Below is a small trained network, with its code and all its weights. Each question gives an input and a target symbol and asks what happens when units are switched off, that is, made to give their printed mean instead of their output.

import numpy as np


def w(rows, s, z=0):
    codes = np.array(rows[::2]) - 128.0
    scale = np.full(codes.shape[1], s)
    scale[-1] = z or s
    return codes * scale


def f(y):
    return np.maximum(y, 0)


def softmax(a):
    e = np.exp(a - a.max(-1, keepdims=True))
    return e / e.sum(-1, keepdims=True)


def log_softmax(a):
    a = a - a.max(-1, keepdims=True)
    return a - np.log(np.exp(a).sum(-1, keepdims=True))


def net(x, mask):
    ids = ['ΓΔΨΩαβεημξπ'.index(c) for c in x.split()]
    T = len(ids)
    res = E[ids] + P[:T]
    u = 0
    for l in range(3):
        q, k, v = (res @ M[l].T for M in (Q, K, V))
        z = softmax(np.where(np.tri(T) > 0, q @ k.T / 3**0.5, -1e9)) @ v
        res = res + np.where(mask[u], z, O[l][:, -1]) @ O[l][:, :-1]
        u += 1
        y = f(res @ A[l][:, :-1].T + A[l][:, -1])
        res = res + np.where(mask[u : u + 4], y, B[l][:, -1]) @ B[l][:, :-1]
        u += 4
    return log_softmax(res[-1] @ U[:, :-1].T + U[:, -1])


Q, K, V, O, A, B = {}, {}, {}, {}, {}, {}
E = w([
[55,138,103,129,32],'Γ',
[44,164,111,111,175],'Δ',
[174,72,173,64,211],'Ψ',
[118,104,214,110,165],'Ω',
[50,143,88,149,106],'α',
[106,116,132,53,31],'β',
[88,158,160,155,250],'ε',
[59,157,59,108,147],'η',
[100,122,76,68,138],'μ',
[31,187,162,98,45],'ξ',
[95,159,72,86,197],'π',
],0.017)
P = w([
[74,38,116,6,102],'0',
[140,210,174,93,175],'1',
[142,47,117,156,114],'2',
[133,222,174,98,167],'3',
[147,47,114,158,117],'4',
[129,230,177,103,166],'5',
[149,46,113,160,119],'6',
[125,232,177,102,162],'7',
[150,47,110,164,121],'8',
[128,232,173,99,157],'9',
[153,49,109,162,121],'10',
[128,239,178,96,159],'11',
[145,34,110,149,138],'12',
],0.012)
Q[0] = w([
[168,4,175,193,87],'L0H1',
[131,127,89,62,171],'L0H1',
[136,202,154,54,107],'L0H1',
],0.016)
K[0] = w([
[241,138,161,196,74],'L0H1',
[124,74,66,59,168],'L0H1',
[70,98,180,6,122],'L0H1',
],0.013)
V[0] = w([
[107,78,175,242,180],'L0H1',
[79,209,85,125,145],'L0H1',
[158,112,2,72,147],'L0H1',
],0.0076)
O[0] = w([
[106,108,136,249,121,2],'L0H1',
[86,107,46,36,196,136],'L0H1',
[174,180,27,177,113,224],'L0H1',
],0.012,0.0057)
A[0] = w([
[154,179,169,100,160,66],'L0N1',
[157,126,165,120,173,253],'L0N2',
[165,4,106,85,123,52],'L0N3',
[105,97,70,123,76,251],'L0N4',
],0.014,0.0036)
B[0] = w([
[133,2,47,223,79,226],'L0N1',
[63,222,131,67,77,182],'L0N2',
[137,169,137,205,52,190],'L0N3',
[112,40,59,162,206,255],'L0N4',
],0.0089,0.0098)
Q[1] = w([
[145,93,185,162,151],'L1H1',
[78,172,131,73,61],'L1H1',
[176,176,106,171,12],'L1H1',
],0.011)
K[1] = w([
[219,192,215,188,152],'L1H1',
[29,161,140,28,108],'L1H1',
[135,110,113,151,2],'L1H1',
],0.0087)
V[1] = w([
[134,130,74,142,2],'L1H1',
[163,172,137,126,175],'L1H1',
[132,123,123,155,90],'L1H1',
],0.0073)
O[1] = w([
[146,28,236,219,88,254],'L1H1',
[180,149,155,2,125,25],'L1H1',
[128,194,218,163,162,139],'L1H1',
],0.007,0.0077)
A[1] = w([
[147,150,122,149,190,190],'L1N1',
[136,105,148,161,250,90],'L1N2',
[160,149,75,158,117,2],'L1N3',
[87,125,107,51,160,164],'L1N4',
],0.015,0.0027)
B[1] = w([
[163,75,255,49,55,191],'L1N1',
[197,208,95,6,160,237],'L1N2',
[188,73,138,181,116,254],'L1N3',
[121,142,108,127,9,242],'L1N4',
],0.01,0.0081)
Q[2] = w([
[82,3,204,129,185],'L2H1',
[26,136,205,167,8],'L2H1',
[253,212,253,107,118],'L2H1',
],0.0059)
K[2] = w([
[114,76,201,252,195],'L2H1',
[73,124,162,138,35],'L2H1',
[224,234,201,119,80],'L2H1',
],0.011)
V[2] = w([
[145,226,102,140,2],'L2H1',
[24,125,11,175,204],'L2H1',
[197,155,61,119,129],'L2H1',
],0.0076)
O[2] = w([
[169,153,247,53,138,255],'L2H1',
[135,118,7,101,212,155],'L2H1',
[172,182,1,146,88,205],'L2H1',
],0.0096,0.0076)
A[2] = w([
[107,62,53,192,189,3],'L2N1',
[66,5,167,127,100,205],'L2N2',
[26,135,255,80,76,114],'L2N3',
[168,183,113,144,17,179],'L2N4',
],0.0074,0.0053)
B[2] = w([
[143,132,255,136,194,213],'L2N1',
[36,135,98,68,60,215],'L2N2',
[111,211,81,193,143,252],'L2N3',
[116,80,220,126,146,213],'L2N4',
],0.0082,0.022)
U = w([
[79,94,194,53,197,179],'Γ',
[106,125,152,2,145,152],'Δ',
[150,141,162,134,125,70],'Ψ',
[92,187,86,113,131,87],'Ω',
[114,201,34,99,160,255],'α',
[98,77,122,114,89,152],'β',
[117,184,171,42,181,127],'ε',
[177,201,16,132,37,54],'η',
[185,118,116,183,114,113],'μ',
[50,148,86,15,135,112],'ξ',
[181,120,150,99,87,67],'π',
],0.0076,0.0048)

Each question gives the input, a string of symbols that net reads in full, and the target symbol t.
The units are the heads (3 rows each of Q, K, V and O) and the neurons (one row each of A and B). Each row of codes is followed by its name. A weight is (code - 128) times the scale printed after its matrix; where a second scale follows, it is the last column's (O, A, B and U).
mask holds one flag per unit, layer by layer, with each layer's heads first. A switched-off unit (its flag False) gives its mean, the last column of its rows in O or B, instead of its output. The means were averaged over made-up inputs and are rounded, as every weight is.
A unit's drop is (log p(t) with every unit on - log p(t) with that unit switched off) / (log p(t) with every unit on - log p(t) with every unit switched off).
The circuit of an input: a set's keep is (log p(t) with only the set's units on - log p(t) with every unit switched off) / (log p(t) with every unit on - log p(t) with every unit switched off). Starting from the 12 units with the biggest drops (on a tie, the unit counted first), units are removed one at a time, each time the one whose removal leaves the highest keep (on an exact tie, the one counted first), for as long as the keep stays at least 0.8.
units of the circuit, in order: the units of the circuit, biggest drop first
most important unit: the unit with the biggest drop
top k neurons: the k neurons with the biggest drops, biggest first
top k neurons in layer l: the k neurons of layer l with the biggest drops, biggest first
input β ξ Γ, target Γ: top 2 neurons -> (L0N4 L2N1)
input Γ α α ε β Ω α π β, target β: most important unit -> L0H1
input α Ω ξ ε α η, target α: units of the circuit, in order -> (L2H1 L0H1)
input ε Ω α, target α: units of the circuit, in order -> (L2H1 L0N4)
input ξ ξ ε α β β ε η ξ, target ξ: units of the circuit, in order -> (L0H1 L2N2 L2H1)
input β ξ ξ α α ξ π β β Γ μ α η, target η: top 3 neurons -> (L1N2 L0N1 L2N1)
input Δ β π μ β Ψ β ε β μ Ψ, target Ψ: units of the circuit, in order -> (L2N3 L2H1 L0N3 L1H1)
input Ψ α α Ω Ω ε α α ξ Ω ξ, target ξ: top 2 neurons in layer 1 -> (L1N2 L1N1)
input ε μ Δ α α α β π Γ Ψ, target ε: units of the circuit, in order -> (L2H1 L0N2 L2N3 L0N4)
input α α α, target α: units of the circuit, in order -> (L0N4 L2H1)
input Ψ β ε β β μ, target Ψ: units of the circuit, in order -> (L0H1 L2H1 L1H1)
input ε Δ π β β α α ξ Γ, target Γ: top 3 neurons -> (L2N1 L2N3 L0N4)
input α β α π β η μ β Δ β α ξ, target α: top 2 neurons -> (L0N4 L1N1)
input α π η α Δ, target Δ: top 4 neurons -> (L0N1 L1N1 L1N4 L1N2)
input Ω α μ μ, target Ω: top 2 neurons -> (L2N3 L0N4)
input Δ α β β Γ α ξ η ε β μ Ω, target Δ: top 2 neurons -> (L1N4 L0N2)
input α Ψ α α π, target π: top 2 neurons -> (L1N1 L1N2)
input π ξ π ξ μ, target μ: top 2 neurons -> (L0N3 L1N3)
input η π β η, target η: top 2 neurons -> (L1N4 L0N3)
input Γ μ α π α Δ ε α η π β η, target Γ: top 3 neurons -> (L2N1 L0N4 L0N3)
input ε ε Δ α α ε, target ε: most important unit -> L1N4
input β Ψ α α β Δ, target β: most important unit -> L0N1
